Here is a tiny trained network, its code and every weight. The questions are about switching its units off for an input and a target symbol, where a switched-off unit gives its printed mean instead of its output.

import numpy as np


def w(rows, s, z=0):
    codes = np.array(rows[::2]) - 128.0
    scale = np.full(codes.shape[1], s)
    scale[-1] = z or s
    return codes * scale


def f(y):
    return y / 2 * (1 + np.tanh(0.7978845608 * (y + 0.044715 * y**3)))


def softmax(a):
    e = np.exp(a - a.max(-1, keepdims=True))
    return e / e.sum(-1, keepdims=True)


def log_softmax(a):
    a = a - a.max(-1, keepdims=True)
    return a - np.log(np.exp(a).sum(-1, keepdims=True))


def net(x, mask):
    ids = ['ΓΔΘΛΞΦαβζημπστψω'.index(c) for c in x.split()]
    T = len(ids)
    res = E[ids] + P[:T]
    r = res
    for j in range(2):
        rows = slice(2 * j, 2 * j + 2)
        q, k, v = (r @ M[0][rows].T for M in (Q, K, V))
        z = softmax(np.where(np.tri(T) > 0, q @ k.T / 2**0.5, -1e9)) @ v
        o = O[0][rows]
        res = res + np.where(mask[j], z, o[:, -1]) @ o[:, :-1]
    y = f(res @ A[0][:, :-1].T + A[0][:, -1])
    res = res + np.where(mask[2:14], y, B[0][:, -1]) @ B[0][:, :-1]
    return log_softmax(res[-1] @ U[:, :-1].T + U[:, -1])


Q, K, V, O, A, B = {}, {}, {}, {}, {}, {}
E = w([
[45,170,156,133],'Γ',
[254,168,225,208],'Δ',
[82,115,161,166],'Θ',
[150,102,152,127],'Λ',
[176,79,133,54],'Ξ',
[108,124,148,108],'Φ',
[125,135,171,106],'α',
[176,118,146,27],'β',
[116,118,151,58],'ζ',
[120,155,116,79],'η',
[147,121,119,80],'μ',
[102,95,174,112],'π',
[66,187,128,171],'σ',
[173,122,111,75],'τ',
[134,84,160,109],'ψ',
[160,147,105,138],'ω',
],0.021)
P = w([
[192,108,91,188],'0',
[2,195,230,89],'1',
[22,195,228,78],'2',
[17,202,230,86],'3',
[12,197,225,78],'4',
[26,194,226,65],'5',
],0.0087)
Q[0] = w([
[184,67,122,246],'head 0',
[150,36,51,162],'head 0',
[106,203,230,62],'head 1',
[173,91,71,214],'head 1',
],0.012)
K[0] = w([
[152,224,252,99],'head 0',
[105,123,178,101],'head 0',
[192,118,126,189],'head 1',
[111,141,150,82],'head 1',
],0.013)
V[0] = w([
[161,93,62,189],'head 0',
[95,38,185,185],'head 0',
[96,249,66,224],'head 1',
[60,157,98,69],'head 1',
],0.015)
O[0] = w([
[87,9,83,170,92],'head 0',
[223,116,211,225,115],'head 0',
[119,61,202,43,185],'head 1',
[89,222,213,100,2],'head 1',
],0.014,0.004)
A[0] = w([
[184,126,139,45,254],'neuron 0',
[136,159,221,101,111],'neuron 1',
[75,181,119,158,117],'neuron 2',
[19,94,121,154,138],'neuron 3',
[100,52,133,87,15],'neuron 4',
[124,185,174,121,125],'neuron 5',
[108,168,191,167,116],'neuron 6',
[121,199,73,86,160],'neuron 7',
[152,144,169,122,160],'neuron 8',
[254,106,44,49,60],'neuron 9',
[124,163,53,161,121],'neuron 10',
[162,146,211,79,158],'neuron 11',
],0.01,0.0052)
B[0] = w([
[61,101,90,191,211],'neuron 0',
[77,123,67,140,246],'neuron 1',
[132,144,108,103,176],'neuron 2',
[248,71,114,96,187],'neuron 3',
[254,213,182,105,178],'neuron 4',
[141,158,99,133,193],'neuron 5',
[203,108,103,139,180],'neuron 6',
[97,183,224,89,180],'neuron 7',
[144,126,108,189,174],'neuron 8',
[69,206,157,126,167],'neuron 9',
[125,104,95,132,195],'neuron 10',
[99,184,139,184,249],'neuron 11',
],0.0069,0.02)
U = w([
[126,82,94,91,208],'Γ',
[133,123,48,135,64],'Δ',
[104,112,131,32,166],'Θ',
[157,103,118,150,83],'Λ',
[109,67,74,81,187],'Ξ',
[204,147,143,108,83],'Φ',
[163,53,122,82,202],'α',
[167,126,139,118,188],'β',
[92,14,100,142,212],'ζ',
[106,38,240,89,61],'η',
[172,186,102,89,3],'μ',
[130,39,199,160,106],'π',
[255,182,177,161,74],'σ',
[226,199,158,103,93],'τ',
[72,127,176,170,160],'ψ',
[152,99,135,116,153],'ω',
],0.0076,0.0051)

Each question gives the input, a string of symbols that net reads in full, and the target symbol t.
The units are the heads (2 rows each of Q, K, V and O) and the neurons (one row each of A and B). Each row of codes is followed by its name. A weight is (code - 128) times the scale printed after its matrix; where a second scale follows, it is the last column's (O, A, B and U).
mask holds one flag per unit, heads first, then neurons. A switched-off unit (its flag False) gives its mean, the last column of its rows in O or B, instead of its output. The means were averaged over made-up inputs and are rounded, as every weight is.
A unit's drop is (log p(t) with every unit on - log p(t) with that unit switched off) / (log p(t) with every unit on - log p(t) with every unit switched off).
The circuit of an input: a set's keep is (log p(t) with only the set's units on - log p(t) with every unit switched off) / (log p(t) with every unit on - log p(t) with every unit switched off). Starting from the 12 units with the biggest drops (on a tie, the unit counted first), units are removed one at a time, each time the one whose removal leaves the highest keep (on an exact tie, the one counted first), for as long as the keep stays at least 0.8.
circuit, biggest first: the units of the circuit, biggest drop first
unit that matters most: the unit with the biggest drop
k most important neurons: the k neurons with the biggest drops, biggest first
which heads matter: for each layer, one digit per head in row order, 1 if its drop is at least 0.15 and else 0, layers parted by /
drop when u is switched off: that unit's drop, to one decimal
input Λ Ξ β Ξ, target ζ: which heads matter => 11
input β Φ η, target μ: which heads matter => 11
input Θ Γ Φ τ τ Γ, target π: which heads matter => 10
input Γ Γ π, target ψ: unit that matters most => head 1
input Γ Γ Γ Ξ, target ψ: which heads matter => 01
input Γ η Ξ, target ψ: circuit, biggest first => neuron 11; neuron 0; head 1; neuron 3
input σ σ ζ Λ Γ ψ, target η: which heads matter => 01
input ω Γ Γ Ξ ψ, target α: 3 most important neurons => neuron 4; neuron 3; neuron 11
input Γ Γ Γ η Γ ψ, target ψ: which heads matter => 11
input ω Γ Γ, target α: 2 most important neurons => neuron 3; neuron 4
input Θ Γ σ Γ Ξ, target π: which heads matter => 10
input η Γ Ξ, target Θ: which heads matter => 10
input π Γ Γ Ξ π Γ, target σ: 3 most important neurons => neuron 1; neuron 0; neuron 6
input Ξ η Γ τ, target Δ: circuit, biggest first => head 1
input ζ η Γ η Θ Γ, target τ: which heads matter => 01
input τ Θ η Θ Γ, target Ξ: which heads matter => 11
input β α Γ η, target μ: which heads matter => 11
input Γ σ Λ, target ψ: circuit, biggest first => head 1; neuron 11; neuron 3; neuron 0
input Γ Λ Λ Ξ β, target ψ: 2 most important neurons => neuron 11; neuron 0
input σ Γ Γ, target η: unit that matters most => head 1
input Θ Γ ζ, target π: which heads matter => 10
input β Ξ Γ Θ, target μ: which heads matter => 11
input Γ β α α η, target ψ: drop when neuron 11 is switched off => 0.3
input η Θ β, target Θ: drop when neuron 7 is switched off => 0.1
input σ Ξ τ, target η: drop when neuron 8 is switched off => 0.0
input Ξ η Γ τ Ξ, target Δ: drop when neuron 10 is switched off => 0.1
input η σ τ, target Θ: most important neuron => neuron 7
